Below are the code and all the weights of a small trained network. Each question names an input and a class and asks about switching units off, where a switched-off unit gives its printed mean instead of its output.

import numpy as np


def w(rows, s, z=0):
    codes = np.array(rows[::2]) - 128.0
    scale = np.full(codes.shape[1], s)
    scale[-1] = z or s
    return codes * scale


def norm(h):
    return h / np.sqrt((h * h).mean(-1, keepdims=True) + 1e-5)


def f(y):
    return np.maximum(y, 0)


def log_softmax(a):
    a = a - a.max(-1, keepdims=True)
    return a - np.log(np.exp(a).sum(-1, keepdims=True))


def net(x, mask):
    res = np.array(x, float).reshape(1, 8) / 4 @ E
    u = 0
    for l in range(4):
        y = f(norm(res) @ A[l][:, :-1].T + A[l][:, -1])
        res = res + np.where(mask[u : u + 10], y, B[l][:, -1]) @ B[l][:, :-1]
        u += 10
    return log_softmax(norm(res)[-1] @ U[:, :-1].T + U[:, -1])


A, B = {}, {}
E = w([
[128,130,129,124,127,128,130],'x0',
[2,109,94,187,133,225,76],'x1',
[72,108,76,84,169,58,167],'x2',
[128,121,136,126,126,125,122],'x3',
[128,128,125,129,127,131,129],'x4',
[180,116,13,163,56,86,31],'x5',
[198,44,80,95,177,173,129],'x6',
[127,54,128,194,84,114,200],'x7',
],0.011)
A[0] = w([
[112,116,217,93,172,185,210,26],'L0N1',
[120,105,119,81,160,3,168,67],'L0N2',
[171,33,118,120,171,159,134,2],'L0N3',
[23,120,42,151,185,165,161,107],'L0N4',
[94,163,170,189,119,97,125,57],'L0N5',
[210,170,190,123,66,204,135,56],'L0N6',
[178,134,172,190,81,225,96,93],'L0N7',
[141,64,140,164,85,127,186,33],'L0N8',
[160,124,108,52,170,199,98,162],'L0N9',
[233,174,132,144,153,131,168,80],'L0N10',
],0.012,0.0073)
B[0] = w([
[162,141,126,206,191,78,132,224],'L0N1',
[102,76,120,74,115,159,105,204],'L0N2',
[202,165,56,140,116,254,201,157],'L0N3',
[123,58,173,78,113,161,103,255],'L0N4',
[118,139,116,126,46,151,180,167],'L0N5',
[70,98,61,50,180,62,139,177],'L0N6',
[32,69,61,88,169,114,151,201],'L0N7',
[131,52,134,160,86,138,190,161],'L0N8',
[180,190,94,137,129,195,140,221],'L0N9',
[139,69,174,82,101,127,114,180],'L0N10',
],0.013,0.0075)
A[1] = w([
[59,144,115,111,127,90,149,101],'L1N1',
[125,179,191,185,184,126,176,74],'L1N2',
[132,248,111,81,186,140,85,2],'L1N3',
[156,138,84,167,58,106,69,83],'L1N4',
[123,119,143,104,177,157,182,80],'L1N5',
[153,113,54,159,107,108,82,119],'L1N6',
[183,149,171,90,120,57,142,76],'L1N7',
[77,150,131,136,156,159,130,111],'L1N8',
[99,132,116,101,177,165,77,130],'L1N9',
[64,205,175,123,46,82,146,118],'L1N10',
],0.017,0.0074)
B[1] = w([
[107,162,67,102,157,165,122,208],'L1N1',
[205,84,123,204,208,87,66,194],'L1N2',
[193,247,125,164,10,71,87,206],'L1N3',
[146,127,210,191,231,137,160,195],'L1N4',
[100,135,74,132,176,67,54,226],'L1N5',
[120,124,130,161,246,67,87,214],'L1N6',
[109,5,223,100,101,197,104,201],'L1N7',
[139,138,154,150,144,120,55,205],'L1N8',
[94,178,142,132,31,92,77,255],'L1N9',
[219,177,45,98,158,249,175,230],'L1N10',
],0.013,0.0074)
A[2] = w([
[79,56,146,71,86,143,143,99],'L2N1',
[121,102,109,152,166,144,245,95],'L2N2',
[77,134,180,57,72,131,109,96],'L2N3',
[80,87,152,225,132,109,186,107],'L2N4',
[158,140,107,200,73,87,129,9],'L2N5',
[155,71,148,120,145,100,95,130],'L2N6',
[62,131,133,128,206,88,154,91],'L2N7',
[107,81,114,208,85,102,220,73],'L2N8',
[91,75,179,197,106,109,155,71],'L2N9',
[211,103,178,42,110,84,180,96],'L2N10',
],0.012,0.014)
B[2] = w([
[48,159,130,101,94,92,133,213],'L2N1',
[193,169,73,131,81,115,104,194],'L2N2',
[136,135,147,145,128,70,131,191],'L2N3',
[178,139,139,143,81,75,92,185],'L2N4',
[247,167,71,128,235,101,159,129],'L2N5',
[64,109,155,117,160,98,151,255],'L2N6',
[126,161,108,137,121,55,81,187],'L2N7',
[165,140,138,170,117,74,150,161],'L2N8',
[153,199,127,170,43,167,126,151],'L2N9',
[90,90,211,140,98,187,101,204],'L2N10',
],0.013,0.0052)
A[3] = w([
[70,133,107,59,152,113,169,113],'L3N1',
[135,165,104,142,233,129,153,218],'L3N2',
[68,145,64,96,102,109,123,122],'L3N3',
[83,90,103,203,79,105,209,25],'L3N4',
[51,132,144,250,84,200,61,45],'L3N5',
[118,121,111,188,86,108,238,79],'L3N6',
[62,120,183,133,128,193,174,62],'L3N7',
[106,89,75,203,106,79,226,135],'L3N8',
[84,133,109,111,114,114,198,1],'L3N9',
[199,84,80,106,128,216,129,128],'L3N10',
],0.014,0.0057)
B[3] = w([
[79,111,87,87,109,58,121,171],'L3N1',
[131,114,90,129,174,105,171,255],'L3N2',
[144,142,96,86,130,96,155,207],'L3N3',
[127,153,137,150,46,125,56,160],'L3N4',
[136,3,182,102,139,180,182,232],'L3N5',
[139,189,149,155,103,150,124,155],'L3N6',
[165,133,163,94,143,177,132,161],'L3N7',
[149,196,115,174,54,126,60,188],'L3N8',
[180,162,111,107,125,113,141,133],'L3N9',
[90,176,124,98,151,185,199,210],'L3N10',
],0.017,0.0082)
U = w([
[105,33,227,67,89,171,115,3],'0',
[173,135,139,224,252,47,98,12],'1',
[185,221,52,105,149,224,192,5],'2',
[198,225,161,166,11,104,52,170],'3',
[85,140,69,92,108,51,113,202],'4',
],0.018,0.0045)

Each question gives the input, the list of numbers given to net, and the class t.
The units are the neurons (one row each of A and B). Each row of codes is followed by its name. A weight is (code - 128) times the scale printed after its matrix; where a second scale follows, it is the last column's (A, B and U).
mask holds one flag per neuron, layer by layer. A switched-off neuron (its flag False) gives its mean, the last column of its row in B, instead of its output. The means were averaged over made-up inputs and are rounded, as every weight is.
A unit's drop is (log p(t) with every unit on - log p(t) with that unit switched off) / (log p(t) with every unit on - log p(t) with every unit switched off).
The circuit of an input: a set's keep is (log p(t) with only the set's units on - log p(t) with every unit switched off) / (log p(t) with every unit on - log p(t) with every unit switched off). Starting from the 12 units with the biggest drops (on a tie, the unit counted first), units are removed one at a time, each time the one whose removal leaves the highest keep (on an exact tie, the one counted first), for as long as the keep stays at least 0.8.
circuit, biggest first: the units of the circuit, biggest drop first
unit that matters most: the unit with the biggest drop
k most important neurons: the k neurons with the biggest drops, biggest first
top k neurons in layer l: the k neurons of layer l with the biggest drops, biggest first
input [4,7,3,7,1,-1,-7,-3], class 0: 2 most important neurons : L0N4, L3N5
input [-1,5,-6,4,-4,0,4,-3], class 4: unit that matters most : L0N7
input [-2,-6,-1,-6,-8,2,-7,-2], class 2: 3 most important neurons : L1N10, L0N4, L3N10
input [-3,6,-7,-8,0,-4,-1,7], class 3: top 2 neurons in layer 3 : L3N8, L3N4
input [5,3,6,-2,-8,7,-3,-8], class 3: circuit, biggest first : L1N3, L0N7
input [7,7,4,3,0,-6,-8,-2], class 2: top 2 neurons in layer 0 : L0N5, L0N2
input [-6,-1,-8,-2,-5,1,7,3], class 4: 2 most important neurons : L0N7, L0N6
input [-4,5,-5,4,2,6,-3,-5], class 1: 2 most important neurons : L1N6, L0N4
input [3,5,-5,3,2,5,4,3], class 0: top 2 neurons in layer 1 : L1N5, L1N9
input [-7,-6,-5,-7,-3,3,-3,4], class 0: 3 most important neurons : L0N10, L2N10, L1N7
input [-2,1,-6,-4,-7,7,8,6], class 2: 4 most important neurons : L0N3, L3N10, L0N1, L1N5
input [5,-5,3,8,3,7,-1,6], class 1: 3 most important neurons : L1N6, L1N4, L0N4
input [-2,2,-4,3,5,5,1,-4], class 1: 4 most important neurons : L1N6, L0N4, L1N4, L0N2
input [-3,-2,-4,-3,-3,-8,-8,-4], class 1: circuit, biggest first : L1N2
input [8,-1,0,0,-8,-7,2,8], class 3: 3 most important neurons : L0N8, L3N8, L1N6
input [8,-7,2,-1,8,8,-8,3], class 1: 3 most important neurons : L1N4, L1N6, L0N4
input [7,-6,3,5,-5,-3,8,8], class 2: top 2 neurons in layer 0 : L0N3, L0N2
input [4,5,-1,-8,3,3,-3,6], class 3: top 2 neurons in layer 1 : L1N7, L1N5
input [6,-2,0,-6,-4,-6,2,-8], class 3: top 2 neurons in layer 0 : L0N9, L0N8
input [-1,-6,6,-4,0,2,2,-3], class 0: unit that matters most : L2N10
